Small tables with named rows and columns. After each table, cells are looked up by row and column.

Table pazu
         vulugi  fol   mor  rorev  rupazen  rizes  namot
zasu       -257  360   275    380       85    333   -367
pafu       -130  278    72    337      -18    278    -90
noga        179  226  -383    295     -277    231    469
kopi       -138  287   113    323       12    281   -132
kovam      -239  357   259    394       73    317   -325
vufi         82  258  -228    302     -195    267    274
savuge      319  277  -533    279     -379    268    638
lar          29  278  -131    305     -131    274    167
sev         231  268  -438    310     -321    258    531
fulalu       68  223  -233    309     -183    227    290
kaso         39  260  -117    295     -109    238    162
fovoviz     144  302  -258    302     -214    276    310
gagepu     -116  305   112    324       11    280   -132
nenoraz      36  290  -171    341     -168    283    211

kovam, mor => 259
gagepu, mor => 112
kopi, rorev => 323
kaso, namot => 162
fovoviz, namot => 310
fulalu, rorev => 309
savuge, rizes => 268
kaso, vulugi => 39
kovam, rupazen => 73
savuge, vulugi => 319
vufi, fol => 258
noga, namot => 469
kaso, rizes => 238
lar, vulugi => 29
noga, rupazen => -277
fovoviz, vulugi => 144

seb.csv
,gitolug,runiti,nub
bosus,288,471,-958
gad,-447,-170,-383
retam,-536,-392,-958
bavatak,-536,226,-768
sise,635,471,-389
tufegu,463,-434,-789
sefera,-449,5,-336

gad, runiti => -170
sise, runiti => 471
gad, nub => -383
retam, runiti => -392
retam, nub => -958
tufegu, gitolug => 463
bosus, runiti => 471
sise, nub => -389
bavatak, runiti => 226
bosus, nub => -958
tufegu, runiti => -434
retam, gitolug => -536
bosus, gitolug => 288
tufegu, nub => -789
sefera, runiti => 5
sefera, nub => -336
Which row has the largest nub? sefera

fivup =
columns: lesifam, poril, von, ravoseb, zunit, nik, kiza
gek: [33, -9, -8, -51, -31, -22, 11]
posesa: [43, -12, -4, -5, -10, -5, 28]
zolufug: [39, -11, -5, -22, -18, -11, 23]
der: [20, -4, 2, 19, 6, 7, 18]
kaza: [25, -6, 0, 13, 2, 4, 21]
leba: [31, -8, 1, 25, 7, 8, 27]
rilo: [61, -18, -9, -32, -28, -17, 35]
muna: [-21, 9, 5, 15, 13, 9, -11]
pup: [26, -7, -6, -41, -25, -17, 8]
dor: [16, -3, 1, 6, 1, 2, 12]
nofi: [-14, 7, 0, -24, -8, -7, -15]

What is the ravoseb of rilo in fivup? -32
What is the kiza of muna in fivup? -11
What is the nik of der in fivup? 7
What is the von of gek in fivup? -8
What is the zunit of posesa in fivup? -10
What is the nik of rilo in fivup? -17
What is the von of nofi in fivup? 0
What is the ravoseb of der in fivup? 19

Table siganu
,vivezoz,nav,dul,mab,puzi,vefup,kof,lazos
pem,126,98,99,104,115,147,145,160
dadaf,110,103,130,143,123,137,126,114
kitav,165,76,94,115,155,147,72,117
loganog,100,98,190,223,108,140,100,63
vubak,69,181,129,90,79,89,155,117
dosesik,135,100,99,114,104,128,124,140
mukonun,187,49,75,130,184,153,67,104
supel,132,91,109,143,96,122,119,129

What is the puzi of kitav in siganu?
155
What is the mab of supel in siganu?
143
What is the kof of dosesik in siganu?
124
What is the nav of dosesik in siganu?
100
What is the lazos of pem in siganu?
160
What is the vivezoz of vubak in siganu?
69
What is the vivezoz of supel in siganu?
132
What is the vefup of kitav in siganu?
147
What is the kof of dadaf in siganu?
126
What is the mab of dosesik in siganu?
114
What is the kof of vubak in siganu?
155
What is the vefup of dosesik in siganu?
128
What is the vefup of pem in siganu?
147
What is the dul of dosesik in siganu?
99
What is the vivezoz of loganog in siganu?
100
What is the kof of kitav in siganu?
72
What is the dul of mukonun in siganu?
75
What is the lazos of loganog in siganu?
63
Row with the largest lazos: pem

daf
columns: tenu, kir, lemop, vig, gokife
bem: [579, 292, 856, 715, 516]
bos: [565, 260, 779, 632, 547]
kupete: [573, 221, 879, 619, 555]
lerur: [547, 182, 870, 745, 535]
mepab: [588, 204, 784, 717, 508]
vaf: [563, 157, 841, 690, 598]
gad: [510, 248, 845, 706, 546]
kituf: [581, 238, 799, 598, 564]
vif: [552, 193, 831, 685, 563]

lemop of mepab: 784
lemop of kituf: 799
lemop of kupete: 879
gokife of vaf: 598
vig of vaf: 690
vig of bem: 715
lemop of bem: 856
tenu of vif: 552
gokife of kupete: 555
tenu of bem: 579
vig of kituf: 598
tenu of gad: 510
lemop of lerur: 870
gokife of bem: 516
vig of mepab: 717
lemop of vif: 831
kir of lerur: 182
gokife of lerur: 535

nez.tsv
	repa	segafit	gib	kibim	dafa	teke	fug	loso	rit	kup
taz	108	103	113	108	129	106	106	110	111	110
lim	109	109	112	109	117	109	108	109	110	109
ges	105	102	105	114	104	107	106	116	105	115
bil	106	121	104	113	77	110	117	114	110	111
ruf	116	117	108	104	95	115	113	103	109	104
baf	10	116	115	177	114	38	118	212	119	168

taz, dafa: 129
ruf, fug: 113
lim, kibim: 109
ges, fug: 106
baf, teke: 38
ges, teke: 107
bil, dafa: 77
ges, repa: 105
bil, kup: 111
ruf, kibim: 104
taz, kibim: 108
ruf, gib: 108
bil, gib: 104

